Below is a small trained network, with its code and all its weights. Each question gives an input and a class and asks what happens when units are switched off, that is, made to give their printed mean instead of their output.

import numpy as np


def w(rows, s, z=0):
    codes = np.array(rows[::2]) - 128.0
    scale = np.full(codes.shape[1], s)
    scale[-1] = z or s
    return codes * scale


def f(y):
    return np.maximum(y, 0)


def log_softmax(a):
    a = a - a.max(-1, keepdims=True)
    return a - np.log(np.exp(a).sum(-1, keepdims=True))


def net(x, mask):
    res = np.array(x, float).reshape(1, 4) / 4 @ E
    y = f(res @ A[0][:, :-1].T + A[0][:, -1])
    res = res + np.where(mask, y, B[0][:, -1]) @ B[0][:, :-1]
    return log_softmax(res[-1] @ U[:, :-1].T + U[:, -1])


A, B = {}, {}
E = w([
[43,152,133,87,212,221],'x0',
[114,93,109,2,140,72],'x1',
[118,110,139,120,97,152],'x2',
[9,164,105,173,108,41],'x3',
],0.0079)
A[0] = w([
[70,123,108,150,98,93,81],'n0',
[68,134,144,123,196,186,163],'n1',
[132,128,145,183,133,144,96],'n2',
[113,140,119,132,113,125,100],'n3',
[150,112,129,140,105,102,129],'n4',
[108,134,135,126,116,111,84],'n5',
[162,149,129,102,117,152,103],'n6',
[138,134,116,221,119,180,29],'n7',
[101,121,130,112,118,101,107],'n8',
[191,96,119,103,154,160,108],'n9',
[133,107,123,145,86,113,96],'n10',
[143,123,132,120,133,131,122],'n11',
[99,152,111,113,150,169,136],'n12',
[146,139,123,149,120,152,79],'n13',
[166,117,150,158,94,85,133],'n14',
[87,119,128,110,182,167,116],'n15',
[129,113,124,193,136,153,51],'n16',
[82,113,125,150,124,109,92],'n17',
[173,122,137,123,148,159,103],'n18',
[123,105,141,133,116,124,149],'n19',
[97,142,131,127,114,102,81],'n20',
[105,133,146,134,135,136,36],'n21',
[193,117,129,119,142,163,96],'n22',
[198,148,120,107,127,180,94],'n23',
[122,110,114,71,122,103,6],'n24',
[124,111,132,5,123,73,15],'n25',
[159,127,129,105,131,132,73],'n26',
[125,125,145,193,137,144,47],'n27',
[164,128,127,118,87,85,159],'n28',
[132,132,127,125,92,129,141],'n29',
[138,131,129,135,103,103,135],'n30',
[106,121,128,129,127,115,112],'n31',
[45,141,137,166,110,92,111],'n32',
[106,105,131,147,128,100,119],'n33',
[183,128,124,132,74,85,155],'n34',
[161,129,138,137,87,98,147],'n35',
[152,110,108,145,132,105,139],'n36',
[114,124,124,124,125,147,242],'n37',
[160,117,140,118,135,133,92],'n38',
[96,135,119,136,114,115,110],'n39',
[143,110,118,142,130,120,109],'n40',
],0.019,0.0024)
B[0] = w([
[135,98,165,131,152,96,199],'n0',
[118,81,47,124,109,156,243],'n1',
[134,180,139,132,116,136,186],'n2',
[128,119,143,128,128,121,146],'n3',
[127,107,104,124,119,141,178],'n4',
[125,119,141,129,135,119,150],'n5',
[128,111,144,130,142,112,171],'n6',
[141,226,141,135,116,142,231],'n7',
[137,122,151,135,137,114,162],'n8',
[129,93,169,137,146,95,217],'n9',
[123,116,103,125,133,138,171],'n10',
[128,122,135,129,132,118,148],'n11',
[124,106,81,118,124,142,190],'n12',
[133,159,134,134,134,125,161],'n13',
[120,102,78,125,119,152,209],'n14',
[122,96,72,124,103,155,205],'n15',
[132,189,137,125,120,133,188],'n16',
[133,107,154,125,142,110,175],'n17',
[125,99,162,123,133,110,188],'n18',
[130,125,116,135,130,121,144],'n19',
[132,106,153,131,134,118,165],'n20',
[130,122,121,134,127,132,147],'n21',
[126,99,165,125,148,97,210],'n22',
[122,95,170,124,144,93,215],'n23',
[139,196,135,135,130,137,182],'n24',
[141,255,153,147,105,153,251],'n25',
[126,121,141,128,140,112,163],'n26',
[134,187,143,129,122,139,189],'n27',
[120,108,88,126,116,155,206],'n28',
[126,122,114,124,131,127,153],'n29',
[124,124,103,120,130,137,167],'n30',
[133,117,143,131,131,122,149],'n31',
[131,82,186,120,148,93,229],'n32',
[125,115,142,118,132,112,160],'n33',
[115,97,75,116,118,154,228],'n34',
[116,105,90,121,123,142,196],'n35',
[125,113,113,135,119,143,165],'n36',
[121,122,106,126,137,128,162],'n37',
[133,111,140,131,137,113,166],'n38',
[134,109,148,133,141,117,165],'n39',
[125,122,118,128,129,134,148],'n40',
],0.039,0.011)
U = w([
[91,106,57,117,108,175,122],'0',
[116,107,200,131,166,76,2],'1',
[134,250,154,155,108,160,254],'2',
],0.014,0.0009)

Each question gives the input, the list of numbers given to net, and the class t.
The units are the neurons (one row each of A and B). Each row of codes is followed by its name. A weight is (code - 128) times the scale printed after its matrix; where a second scale follows, it is the last column's (A, B and U).
mask holds one flag per neuron, in row order. A switched-off neuron (its flag False) gives its mean, the last column of its row in B, instead of its output. The means were averaged over made-up inputs and are rounded, as every weight is.
A unit's drop is (log p(t) with every unit on - log p(t) with that unit switched off) / (log p(t) with every unit on - log p(t) with every unit switched off).
The circuit of an input: a set's keep is (log p(t) with only the set's units on - log p(t) with every unit switched off) / (log p(t) with every unit on - log p(t) with every unit switched off). Starting from the 12 units with the biggest drops (on a tie, the unit counted first), units are removed one at a time, each time the one whose removal leaves the highest keep (on an exact tie, the one counted first), for as long as the keep stays at least 0.8.
circuit, biggest first: the units of the circuit, biggest drop first
top k neurons: the k neurons with the biggest drops, biggest first
drop when u is switched off: that unit's drop, to one decimal
input [-5,7,-7,-5], class 2: circuit, biggest first -> n25
input [0,-7,7,6], class 2: top 4 neurons -> n7; n27; n16; n2
input [-3,-4,1,3], class 2: top 3 neurons -> n1; n7; n15
input [2,-8,-4,-7], class 2: top 4 neurons -> n7; n16; n32; n27
input [-4,4,4,-5], class 1: top 2 neurons -> n1; n9
input [5,6,7,6], class 1: top 4 neurons -> n32; n7; n0; n17
input [-7,2,7,8], class 1: top 3 neurons -> n32; n0; n1
input [-3,-3,-2,4], class 1: top 3 neurons -> n1; n32; n25
input [1,-5,-1,5], class 1: top 2 neurons -> n32; n25
input [-1,6,5,5], class 2: top 2 neurons -> n25; n24
input [1,-2,-8,1], class 2: top 2 neurons -> n34; n14
input [2,8,4,-5], class 2: drop when n25 is switched off -> 3.7
input [-1,7,4,-8], class 1: drop when n22 is switched off -> 0.0
input [4,-8,0,6], class 2: drop when n7 is switched off -> 6.1
input [-3,-8,4,6], class 2: circuit, biggest first -> n7
input [2,6,-1,3], class 2: drop when n25 is switched off -> 0.4
